Below is a small trained network, with its code and all its weights. Each question gives an input and a class and asks what happens when units are switched off, that is, made to give their printed mean instead of their output.

import numpy as np


def w(rows, s, z=0):
    codes = np.array(rows[::2]) - 128.0
    scale = np.full(codes.shape[1], s)
    scale[-1] = z or s
    return codes * scale


def f(y):
    return y / 2 * (1 + np.tanh(0.7978845608 * (y + 0.044715 * y**3)))


def log_softmax(a):
    a = a - a.max(-1, keepdims=True)
    return a - np.log(np.exp(a).sum(-1, keepdims=True))


def net(x, mask):
    res = np.array(x, float).reshape(1, 7) / 4 @ E
    y = f(res @ A[0][:, :-1].T + A[0][:, -1])
    res = res + np.where(mask, y, B[0][:, -1]) @ B[0][:, :-1]
    return log_softmax(res[-1] @ U[:, :-1].T + U[:, -1])


A, B = {}, {}
E = w([
[113,122,175,72,193,139,96,140,195,182],'x0',
[116,101,146,85,133,101,67,34,57,151],'x1',
[109,78,196,134,88,112,156,112,147,223],'x2',
[210,85,151,107,130,253,75,60,151,153],'x3',
[68,88,146,95,54,162,107,61,166,165],'x4',
[208,118,178,113,118,60,153,91,150,113],'x5',
[140,167,170,30,118,147,176,103,90,161],'x6',
],0.0056)
A[0] = w([
[134,97,181,88,111,91,80,48,186,173,143],'neuron 0',
[146,168,145,20,201,158,130,184,165,136,139],'neuron 1',
[131,140,135,110,81,167,211,139,222,123,191],'neuron 2',
[77,132,88,73,110,204,90,87,126,80,189],'neuron 3',
[105,132,134,124,122,99,133,156,174,102,73],'neuron 4',
[254,125,124,128,147,150,96,108,162,52,253],'neuron 5',
[74,144,82,165,162,68,119,182,173,66,110],'neuron 6',
[97,147,129,72,122,7,151,105,73,90,188],'neuron 7',
],0.017,0.0022)
B[0] = w([
[150,106,135,125,160,172,95,75,253,167,249],'neuron 0',
[184,61,163,105,158,184,119,43,107,181,209],'neuron 1',
[98,58,197,103,104,85,145,219,56,172,193],'neuron 2',
[54,126,76,109,94,225,105,93,96,125,214],'neuron 3',
[107,131,125,151,137,76,119,105,137,61,150],'neuron 4',
[156,185,42,155,181,88,152,129,13,114,252],'neuron 5',
[113,157,44,198,141,77,114,217,196,105,230],'neuron 6',
[116,140,131,72,127,17,167,61,37,167,229],'neuron 7',
],0.015,0.011)
U = w([
[88,152,75,128,115,215,78,84,121,93,177],'0',
[148,146,120,113,150,59,182,109,14,130,197],'1',
[95,97,201,121,56,132,144,191,122,126,79],'2',
[149,178,206,108,88,144,135,121,161,1,5],'3',
[102,138,153,104,123,60,131,95,204,142,46],'4',
[190,149,129,153,169,152,97,106,200,115,78],'5',
[87,164,89,196,126,91,121,224,149,51,132],'6',
[139,51,203,87,135,184,92,81,178,184,171],'7',
],0.006,0.0027)

Each question gives the input, the list of numbers given to net, and the class t.
The units are the neurons (one row each of A and B). Each row of codes is followed by its name. A weight is (code - 128) times the scale printed after its matrix; where a second scale follows, it is the last column's (A, B and U).
mask holds one flag per neuron, in row order. A switched-off neuron (its flag False) gives its mean, the last column of its row in B, instead of its output. The means were averaged over made-up inputs and are rounded, as every weight is.
A unit's drop is (log p(t) with every unit on - log p(t) with that unit switched off) / (log p(t) with every unit on - log p(t) with every unit switched off).
The circuit of an input: a set's keep is (log p(t) with only the set's units on - log p(t) with every unit switched off) / (log p(t) with every unit on - log p(t) with every unit switched off). Starting from all 8 units, units are removed one at a time, each time the one whose removal leaves the highest keep (on an exact tie, the one counted first), for as long as the keep stays at least 0.8.
units of the circuit, in order: the units of the circuit, biggest drop first
top k neurons: the k neurons with the biggest drops, biggest first
drop when u is switched off: that unit's drop, to one decimal
input [-3,-8,6,8,2,3,2], class 2: top 3 neurons	(neuron 2; neuron 7; neuron 1)
input [0,-1,-7,0,-4,6,-4], class 6: top 2 neurons	(neuron 6; neuron 1)
input [1,5,6,-2,-3,3,-7], class 4: units of the circuit, in order	(neuron 1; neuron 5)
input [5,-2,-3,-3,-1,-3,-4], class 6: units of the circuit, in order	(neuron 6)
input [-8,4,5,7,-1,-3,2], class 0: units of the circuit, in order	(neuron 3; neuron 7)
input [3,-2,0,-2,3,4,2], class 7: top 2 neurons	(neuron 5; neuron 6)
input [-5,5,2,6,3,8,-5], class 5: units of the circuit, in order	(neuron 0; neuron 5)
input [-6,-8,1,6,-3,-8,7], class 2: units of the circuit, in order	(neuron 2; neuron 7)
input [4,4,-2,0,-3,-5,-2], class 0: units of the circuit, in order	(neuron 0; neuron 7; neuron 2; neuron 5)
input [-5,-5,-1,-2,6,-4,0], class 6: units of the circuit, in order	(neuron 1; neuron 7)
input [6,-4,0,6,0,5,0], class 7: top 4 neurons	(neuron 0; neuron 1; neuron 7; neuron 6)
input [7,8,-5,6,-8,-5,0], class 0: top 2 neurons	(neuron 7; neuron 3)
input [3,1,0,7,0,0,3], class 7: top 2 neurons	(neuron 1; neuron 0)
input [5,-3,3,8,-2,3,1], class 7: units of the circuit, in order	(neuron 1)
input [-1,-2,-8,0,7,-4,5], class 0: top 2 neurons	(neuron 3; neuron 0)
input [-6,2,6,-1,5,1,5], class 4: top 4 neurons	(neuron 1; neuron 7; neuron 3; neuron 5)
input [-2,2,-5,5,6,8,-8], class 0: top 2 neurons	(neuron 7; neuron 0)
input [-8,-3,2,-2,4,-2,-1], class 6: top 4 neurons	(neuron 1; neuron 7; neuron 0; neuron 5)
input [-5,3,-3,-4,6,1,-6], class 6: drop when neuron 6 is switched off	0.9
input [0,-2,0,0,4,4,8], class 7: drop when neuron 5 is switched off	0.1
input [-2,-3,-1,8,-2,-2,-7], class 1: drop when neuron 0 is switched off	0.4
input [-7,-8,3,-2,-7,1,-4], class 6: drop when neuron 4 is switched off	0.0
input [0,-8,-6,2,0,-3,-8], class 6: top neuron	(neuron 6)
input [-2,0,0,1,8,-3,7], class 7: top 2 neurons	(neuron 5; neuron 6)
